Here is a tiny trained network, its code and every weight. The questions are about switching its units off for an input and a target symbol, where a switched-off unit gives its printed mean instead of its output.

import numpy as np


def w(rows, s, z=0):
    codes = np.array(rows[::2]) - 128.0
    scale = np.full(codes.shape[1], s)
    scale[-1] = z or s
    return codes * scale


def f(y):
    return np.maximum(y, 0)


def softmax(a):
    e = np.exp(a - a.max(-1, keepdims=True))
    return e / e.sum(-1, keepdims=True)


def log_softmax(a):
    a = a - a.max(-1, keepdims=True)
    return a - np.log(np.exp(a).sum(-1, keepdims=True))


def net(x, mask):
    ids = ['αβγδεζηθλξπτφψω'.index(c) for c in x.split()]
    T = len(ids)
    res = E[ids] + P[:T]
    r = res
    for j in range(2):
        rows = slice(3 * j, 3 * j + 3)
        q, k, v = (r @ M[0][rows].T for M in (Q, K, V))
        z = softmax(np.where(np.tri(T) > 0, q @ k.T / 3**0.5, -1e9)) @ v
        o = O[0][rows]
        res = res + np.where(mask[j], z, o[:, -1]) @ o[:, :-1]
    y = f(res @ A[0][:, :-1].T + A[0][:, -1])
    res = res + np.where(mask[2:26], y, B[0][:, -1]) @ B[0][:, :-1]
    return log_softmax(res[-1] @ U[:, :-1].T + U[:, -1])


Q, K, V, O, A, B = {}, {}, {}, {}, {}, {}
E = w([
[147,68,51],'α',
[156,148,127],'β',
[100,99,97],'γ',
[74,126,27],'δ',
[79,62,190],'ε',
[143,137,131],'ζ',
[138,123,149],'η',
[178,31,158],'θ',
[142,145,129],'λ',
[224,156,64],'ξ',
[103,231,117],'π',
[250,102,222],'τ',
[134,178,230],'φ',
[147,140,127],'ψ',
[146,137,126],'ω',
],0.016)
P = w([
[166,143,181],'0',
[46,67,161],'1',
[29,73,166],'2',
[3,47,154],'3',
[3,54,163],'4',
[9,61,193],'5',
[32,84,205],'6',
[60,95,211],'7',
],0.0023)
Q[0] = w([
[162,217,158],'h0',
[152,157,1],'h0',
[201,59,100],'h0',
[230,166,77],'h1',
[23,162,73],'h1',
[70,148,184],'h1',
],0.0096)
K[0] = w([
[134,198,182],'h0',
[175,158,72],'h0',
[183,99,118],'h0',
[193,87,5],'h1',
[71,146,113],'h1',
[113,172,157],'h1',
],0.014)
V[0] = w([
[154,85,157],'h0',
[135,122,2],'h0',
[84,198,124],'h0',
[159,45,114],'h1',
[228,106,92],'h1',
[151,176,121],'h1',
],0.013)
O[0] = w([
[166,66,174,222],'h0',
[122,97,1,57],'h0',
[71,232,87,4],'h0',
[108,56,80,210],'h1',
[239,94,57,25],'h1',
[196,172,134,24],'h1',
],0.0094,0.0016)
A[0] = w([
[152,153,2,219],'n0',
[87,86,131,132],'n1',
[108,72,91,77],'n2',
[137,101,176,202],'n3',
[104,112,120,130],'n4',
[137,166,38,6],'n5',
[91,102,173,147],'n6',
[166,159,91,94],'n7',
[138,105,150,34],'n8',
[183,170,56,174],'n9',
[75,195,103,220],'n10',
[148,91,137,173],'n11',
[83,211,110,2],'n12',
[123,170,86,227],'n13',
[123,163,139,37],'n14',
[169,142,112,97],'n15',
[236,198,178,92],'n16',
[221,202,98,85],'n17',
[103,111,167,177],'n18',
[167,103,79,37],'n19',
[198,140,145,173],'n20',
[171,117,143,216],'n21',
[158,140,162,112],'n22',
[194,169,152,111],'n23',
],0.011,0.0047)
B[0] = w([
[215,67,215,254],'n0',
[161,158,111,200],'n1',
[164,173,124,199],'n2',
[110,104,70,231],'n3',
[128,113,106,161],'n4',
[41,110,8,180],'n5',
[152,184,111,217],'n6',
[143,162,160,147],'n7',
[133,150,184,154],'n8',
[87,164,126,185],'n9',
[29,112,186,215],'n10',
[182,140,96,197],'n11',
[228,133,78,177],'n12',
[163,116,205,191],'n13',
[153,105,96,145],'n14',
[135,148,118,142],'n15',
[100,50,127,197],'n16',
[137,206,149,160],'n17',
[103,156,115,210],'n18',
[67,151,142,171],'n19',
[129,189,122,181],'n20',
[92,138,83,192],'n21',
[103,127,123,166],'n22',
[109,89,114,167],'n23',
],0.017,0.0096)
U = w([
[223,77,123,108],'α',
[163,149,155,49],'β',
[177,103,159,214],'γ',
[113,19,193,174],'δ',
[65,216,64,233],'ε',
[116,112,102,251],'ζ',
[150,133,90,2],'η',
[176,136,25,157],'θ',
[107,142,162,109],'λ',
[210,175,170,51],'ξ',
[64,160,224,119],'π',
[101,42,30,118],'τ',
[1,88,109,40],'φ',
[131,126,122,133],'ψ',
[146,122,135,30],'ω',
],0.0071,0.0045)

Each question gives the input, a string of symbols that net reads in full, and the target symbol t.
The units are the heads (3 rows each of Q, K, V and O) and the neurons (one row each of A and B). Each row of codes is followed by its name. A weight is (code - 128) times the scale printed after its matrix; where a second scale follows, it is the last column's (O, A, B and U).
mask holds one flag per unit, heads first, then neurons. A switched-off unit (its flag False) gives its mean, the last column of its rows in O or B, instead of its output. The means were averaged over made-up inputs and are rounded, as every weight is.
A unit's drop is (log p(t) with every unit on - log p(t) with that unit switched off) / (log p(t) with every unit on - log p(t) with every unit switched off).
The circuit of an input: a set's keep is (log p(t) with only the set's units on - log p(t) with every unit switched off) / (log p(t) with every unit on - log p(t) with every unit switched off). Starting from the 12 units with the biggest drops (on a tie, the unit counted first), units are removed one at a time, each time the one whose removal leaves the highest keep (on an exact tie, the one counted first), for as long as the keep stays at least 0.8.
circuit, biggest first: the units of the circuit, biggest drop first
top k neurons: the k neurons with the biggest drops, biggest first
which heads matter: for each layer, one digit per head in row order, 1 if its drop is at least 0.15 and else 0, layers parted by /
input ξ γ ε θ γ, target θ: top 3 neurons -> n10, n0, n1
input γ γ π γ λ, target π: top 2 neurons -> n10, n3
input γ θ λ, target θ: circuit, biggest first -> n10, h1
input γ δ ζ ε π γ ψ γ, target π: which heads matter -> 11
input φ β ζ, target φ: which heads matter -> 11
input λ ζ π ε ξ θ λ δ, target δ: which heads matter -> 10
input γ η α ε θ ε η, target ε: which heads matter -> 00
input δ γ θ φ λ ε α, target α: circuit, biggest first -> n0, h0, n10
input δ γ γ, target δ: which heads matter -> 10
input α δ φ δ η, target π: circuit, biggest first -> h1, n12
input θ θ φ, target φ: top 3 neurons -> n16, n0, n3
input γ β ζ ε δ ε ω, target ε: which heads matter -> 01
input θ θ γ, target θ: top 2 neurons -> n0, n10
input λ γ γ ε ζ, target ε: circuit, biggest first -> n0
input γ ω φ α π, target π: circuit, biggest first -> n10, h0
input φ θ γ β π δ π, target π: which heads matter -> 10
input γ ζ ζ π ε, target ε: top 2 neurons -> n0, n6
input θ ε ξ γ θ β, target θ: which heads matter -> 11
input δ ζ ε φ π ψ γ, target π: which heads matter -> 11
input θ γ θ β ψ, target θ: which heads matter -> 11
input γ π θ ω γ π γ β, target π: which heads matter -> 10
input η η ψ τ ζ γ α, target α: circuit, biggest first -> n0, h0, h1
input ε ζ λ, target ε: top 3 neurons -> n0, n13, n16
input β ε δ ε δ ψ τ τ, target τ: which heads matter -> 10
input ω φ ψ, target φ: which heads matter -> 11
input φ ω β, target φ: top 2 neurons -> n0, n16
